Below is a small trained network, with its code and all its weights. Each question gives an input and a class and asks what happens when units are switched off, that is, made to give their printed mean instead of their output.

import numpy as np


def w(rows, s, z=0):
    codes = np.array(rows[::2]) - 128.0
    scale = np.full(codes.shape[1], s)
    scale[-1] = z or s
    return codes * scale


def norm(h):
    return h / np.sqrt((h * h).mean(-1, keepdims=True) + 1e-5)


def f(y):
    return np.maximum(y, 0)


def log_softmax(a):
    a = a - a.max(-1, keepdims=True)
    return a - np.log(np.exp(a).sum(-1, keepdims=True))


def net(x, mask):
    res = np.array(x, float).reshape(1, 5) / 4 @ E
    u = 0
    for l in range(3):
        y = f(norm(res) @ A[l][:, :-1].T + A[l][:, -1])
        res = res + np.where(mask[u : u + 5], y, B[l][:, -1]) @ B[l][:, :-1]
        u += 5
    return log_softmax(norm(res)[-1] @ U[:, :-1].T + U[:, -1])


A, B = {}, {}
E = w([
[107,93,113,83],'x0',
[130,127,127,130],'x1',
[126,130,128,129],'x2',
[129,127,130,128],'x3',
[125,91,248,107],'x4',
],0.013)
A[0] = w([
[90,211,169,147,98],'0.n0',
[195,191,58,124,253],'0.n1',
[205,124,159,120,183],'0.n2',
[147,125,86,111,12],'0.n3',
[2,59,102,69,133],'0.n4',
],0.0087,0.0027)
B[0] = w([
[152,99,141,235,162],'0.n0',
[97,84,255,147,254],'0.n1',
[6,175,46,174,181],'0.n2',
[57,185,135,171,146],'0.n3',
[141,34,125,206,216],'0.n4',
],0.0064,0.006)
A[1] = w([
[131,141,171,79,96],'1.n0',
[170,123,38,114,251],'1.n1',
[24,75,151,229,142],'1.n2',
[121,56,80,2,104],'1.n3',
[140,94,211,116,139],'1.n4',
],0.0098,0.0024)
B[1] = w([
[131,169,132,71,139],'1.n0',
[76,139,185,56,152],'1.n1',
[205,66,2,106,247],'1.n2',
[8,2,155,151,150],'1.n3',
[139,154,90,94,181],'1.n4',
],0.0085,0.013)
A[2] = w([
[128,65,12,49,236],'2.n0',
[230,94,119,55,223],'2.n1',
[42,255,16,108,226],'2.n2',
[171,144,165,235,254],'2.n3',
[174,134,105,253,182],'2.n4',
],0.0092,0.0022)
B[2] = w([
[180,185,139,175,250],'2.n0',
[159,248,90,139,197],'2.n1',
[93,216,179,100,157],'2.n2',
[109,59,91,51,158],'2.n3',
[83,87,131,169,177],'2.n4',
],0.012,0.014)
U = w([
[52,6,90,141,189],'0',
[157,113,115,163,119],'1',
[150,113,88,127,97],'2',
[156,113,105,142,4],'3',
[87,163,163,51,210],'4',
],0.014,0.0018)

Each question gives the input, the list of numbers given to net, and the class t.
The units are the neurons (one row each of A and B). Each row of codes is followed by its name. A weight is (code - 128) times the scale printed after its matrix; where a second scale follows, it is the last column's (A, B and U).
mask holds one flag per neuron, layer by layer. A switched-off neuron (its flag False) gives its mean, the last column of its row in B, instead of its output. The means were averaged over made-up inputs and are rounded, as every weight is.
A unit's drop is (log p(t) with every unit on - log p(t) with that unit switched off) / (log p(t) with every unit on - log p(t) with every unit switched off).
The circuit of an input: a set's keep is (log p(t) with only the set's units on - log p(t) with every unit switched off) / (log p(t) with every unit on - log p(t) with every unit switched off). Starting from the 12 units with the biggest drops (on a tie, the unit counted first), units are removed one at a time, each time the one whose removal leaves the highest keep (on an exact tie, the one counted first), for as long as the keep stays at least 0.8.
circuit, biggest first: the units of the circuit, biggest drop first
most important unit: the unit with the biggest drop
k most important neurons: the k neurons with the biggest drops, biggest first
k most important neurons of layer l: the k neurons of layer l with the biggest drops, biggest first
drop when u is switched off: that unit's drop, to one decimal
input [-1,4,4,4,-8], class 4: circuit, biggest first : (2.n2 1.n2 1.n1)
input [8,-1,3,-6,7], class 0: most important unit : 1.n3
input [0,3,3,-6,-8], class 4: 2 most important neurons of layer 1 : (1.n2 1.n1)
input [8,-2,8,-6,8], class 0: 3 most important neurons : (1.n3 2.n2 1.n2)
input [-8,5,-6,3,6], class 0: circuit, biggest first : (2.n0 2.n3)
input [6,-3,-2,-2,-2], class 0: 2 most important neurons of layer 2 : (2.n1 2.n2)
input [7,6,-1,-2,-8], class 4: circuit, biggest first : (2.n2 1.n2)
input [-6,5,2,6,4], class 0: circuit, biggest first : (2.n0 2.n3)
input [-5,4,5,-3,1], class 0: 2 most important neurons : (0.n0 2.n4)
input [2,1,-4,-4,-7], class 4: 4 most important neurons : (2.n2 1.n1 1.n2 0.n4)
input [8,-7,-1,6,4], class 0: 2 most important neurons of layer 0 : (0.n1 0.n0)
input [-5,5,0,-1,-2], class 0: 4 most important neurons of layer 2 : (2.n4 2.n3 2.n0 2.n2)
input [-6,1,-5,-6,-5], class 0: 3 most important neurons of layer 0 : (0.n1 0.n2 0.n4)
input [8,-8,1,-3,2], class 0: circuit, biggest first : (1.n3)
input [-7,2,-5,6,-5], class 0: 2 most important neurons : (0.n1 2.n0)
input [2,6,7,2,-8], class 4: drop when 2.n2 is switched off : 0.6
